Below are the code and all the weights of a small trained network. Each question names an input and a class and asks about switching units off, where a switched-off unit gives its printed mean instead of its output.

import numpy as np


def w(rows, s, z=0):
    codes = np.array(rows[::2]) - 128.0
    scale = np.full(codes.shape[1], s)
    scale[-1] = z or s
    return codes * scale


def f(y):
    return np.maximum(y, 0)


def log_softmax(a):
    a = a - a.max(-1, keepdims=True)
    return a - np.log(np.exp(a).sum(-1, keepdims=True))


def net(x, mask):
    res = np.array(x, float).reshape(1, 3) / 4 @ E
    y = f(res @ A[0][:, :-1].T + A[0][:, -1])
    res = res + np.where(mask, y, B[0][:, -1]) @ B[0][:, :-1]
    return log_softmax(res[-1] @ U[:, :-1].T + U[:, -1])


A, B = {}, {}
E = w([
[151,138,199,115,72,64,89,210,141,53],'x0',
[87,137,80,139,117,66,131,246,188,173],'x1',
[107,114,218,131,157,172,155,164,138,213],'x2',
],0.013)
A[0] = w([
[136,127,200,129,124,150,130,80,129,133,119],'neuron 0',
[124,120,159,119,135,131,129,126,119,156,249],'neuron 1',
[112,115,214,130,139,144,124,148,127,180,42],'neuron 2',
[124,107,150,130,107,161,116,87,130,103,104],'neuron 3',
[136,145,224,114,128,126,121,30,118,77,106],'neuron 4',
[140,134,73,132,119,121,157,228,141,158,84],'neuron 5',
[109,139,217,129,119,95,98,163,136,55,66],'neuron 6',
[128,124,53,121,116,99,128,127,126,11,38],'neuron 7',
[162,113,189,137,130,142,146,76,133,69,75],'neuron 8',
[136,122,139,121,125,122,136,173,105,78,184],'neuron 9',
[128,119,242,99,108,143,163,158,129,193,80],'neuron 10',
[125,118,64,112,103,120,138,107,129,58,96],'neuron 11',
[134,145,214,137,155,136,125,135,135,204,140],'neuron 12',
[98,150,186,124,122,131,113,70,112,106,76],'neuron 13',
[122,138,89,130,113,93,116,195,140,186,82],'neuron 14',
[111,125,38,118,148,151,133,53,133,253,74],'neuron 15',
[121,135,165,126,126,119,131,137,148,95,237],'neuron 16',
[102,126,84,128,124,101,114,219,148,161,99],'neuron 17',
[139,146,61,121,130,113,126,108,134,89,182],'neuron 18',
[132,128,191,137,132,115,131,166,132,90,66],'neuron 19',
[147,118,195,108,102,115,123,192,132,59,75],'neuron 20',
],0.014,0.012)
B[0] = w([
[116,119,125,117,162,114,125,162,119,115,203],'neuron 0',
[117,88,106,144,5,165,119,160,148,65,222],'neuron 1',
[144,165,157,147,195,93,78,97,125,120,186],'neuron 2',
[117,131,111,103,142,104,139,169,135,148,177],'neuron 3',
[112,107,116,105,181,128,163,175,118,97,252],'neuron 4',
[114,118,136,91,169,126,143,167,117,106,206],'neuron 5',
[140,147,133,134,138,137,173,81,113,185,216],'neuron 6',
[131,158,146,151,182,104,43,85,150,140,215],'neuron 7',
[129,112,112,106,175,123,146,156,106,113,203],'neuron 8',
[132,129,129,140,89,149,155,128,130,143,204],'neuron 9',
[129,154,126,149,159,101,50,102,143,140,223],'neuron 10',
[136,142,143,152,142,95,84,141,131,125,200],'neuron 11',
[113,135,135,143,113,112,76,110,149,115,222],'neuron 12',
[126,123,137,107,169,127,141,150,118,122,180],'neuron 13',
[140,108,115,89,169,126,124,159,109,107,199],'neuron 14',
[162,156,143,127,123,130,196,78,114,199,247],'neuron 15',
[123,112,105,135,35,163,161,136,135,127,223],'neuron 16',
[109,103,112,125,176,131,159,164,107,88,220],'neuron 17',
[105,115,142,140,73,146,88,134,151,98,223],'neuron 18',
[145,149,145,130,162,134,157,103,135,168,176],'neuron 19',
[149,140,133,119,129,119,168,71,118,187,219],'neuron 20',
],0.028,0.016)
U = w([
[84,77,92,66,202,135,178,180,102,85,65],'0',
[164,157,130,139,115,160,223,51,119,203,90],'1',
[101,169,143,184,154,100,31,94,167,99,86],'2',
[83,63,80,154,6,202,161,138,156,84,255],'3',
],0.011,0.0091)

Each question gives the input, the list of numbers given to net, and the class t.
The units are the neurons (one row each of A and B). Each row of codes is followed by its name. A weight is (code - 128) times the scale printed after its matrix; where a second scale follows, it is the last column's (A, B and U).
mask holds one flag per neuron, in row order. A switched-off neuron (its flag False) gives its mean, the last column of its row in B, instead of its output. The means were averaged over made-up inputs and are rounded, as every weight is.
A unit's drop is (log p(t) with every unit on - log p(t) with that unit switched off) / (log p(t) with every unit on - log p(t) with every unit switched off).
The circuit of an input: a set's keep is (log p(t) with only the set's units on - log p(t) with every unit switched off) / (log p(t) with every unit on - log p(t) with every unit switched off). Starting from the 12 units with the biggest drops (on a tie, the unit counted first), units are removed one at a time, each time the one whose removal leaves the highest keep (on an exact tie, the one counted first), for as long as the keep stays at least 0.8.
circuit, biggest first: the units of the circuit, biggest drop first
k most important neurons: the k neurons with the biggest drops, biggest first
drop of u: that unit's drop, to one decimal
input [-8,7,-1], class 1: circuit, biggest first	(neuron 15)
input [7,-1,-7], class 1: 2 most important neurons	(neuron 20; neuron 6)
input [7,-7,8], class 2: 3 most important neurons	(neuron 10; neuron 2; neuron 12)
input [-7,-7,6], class 0: 4 most important neurons	(neuron 4; neuron 0; neuron 20; neuron 6)
input [4,-6,8], class 2: 3 most important neurons	(neuron 10; neuron 12; neuron 2)
input [6,-6,8], class 2: 2 most important neurons	(neuron 10; neuron 12)
input [3,3,4], class 2: 2 most important neurons	(neuron 10; neuron 15)
input [-3,3,0], class 3: 4 most important neurons	(neuron 4; neuron 20; neuron 6; neuron 8)
input [-8,7,-6], class 1: 2 most important neurons	(neuron 15; neuron 4)
input [-8,5,-8], class 1: 2 most important neurons	(neuron 15; neuron 10)
input [8,-6,-4], class 1: 2 most important neurons	(neuron 6; neuron 20)
input [8,7,-4], class 1: 3 most important neurons	(neuron 20; neuron 6; neuron 4)
input [8,-6,-1], class 1: 2 most important neurons	(neuron 6; neuron 20)
input [2,-2,-7], class 2: circuit, biggest first	(neuron 7)
input [-3,-3,8], class 2: drop of neuron 4	0.0
input [2,0,-7], class 2: drop of neuron 7	0.1
input [-8,3,3], class 1: drop of neuron 15	6.1
input [-6,-7,0], class 0: drop of neuron 4	0.8
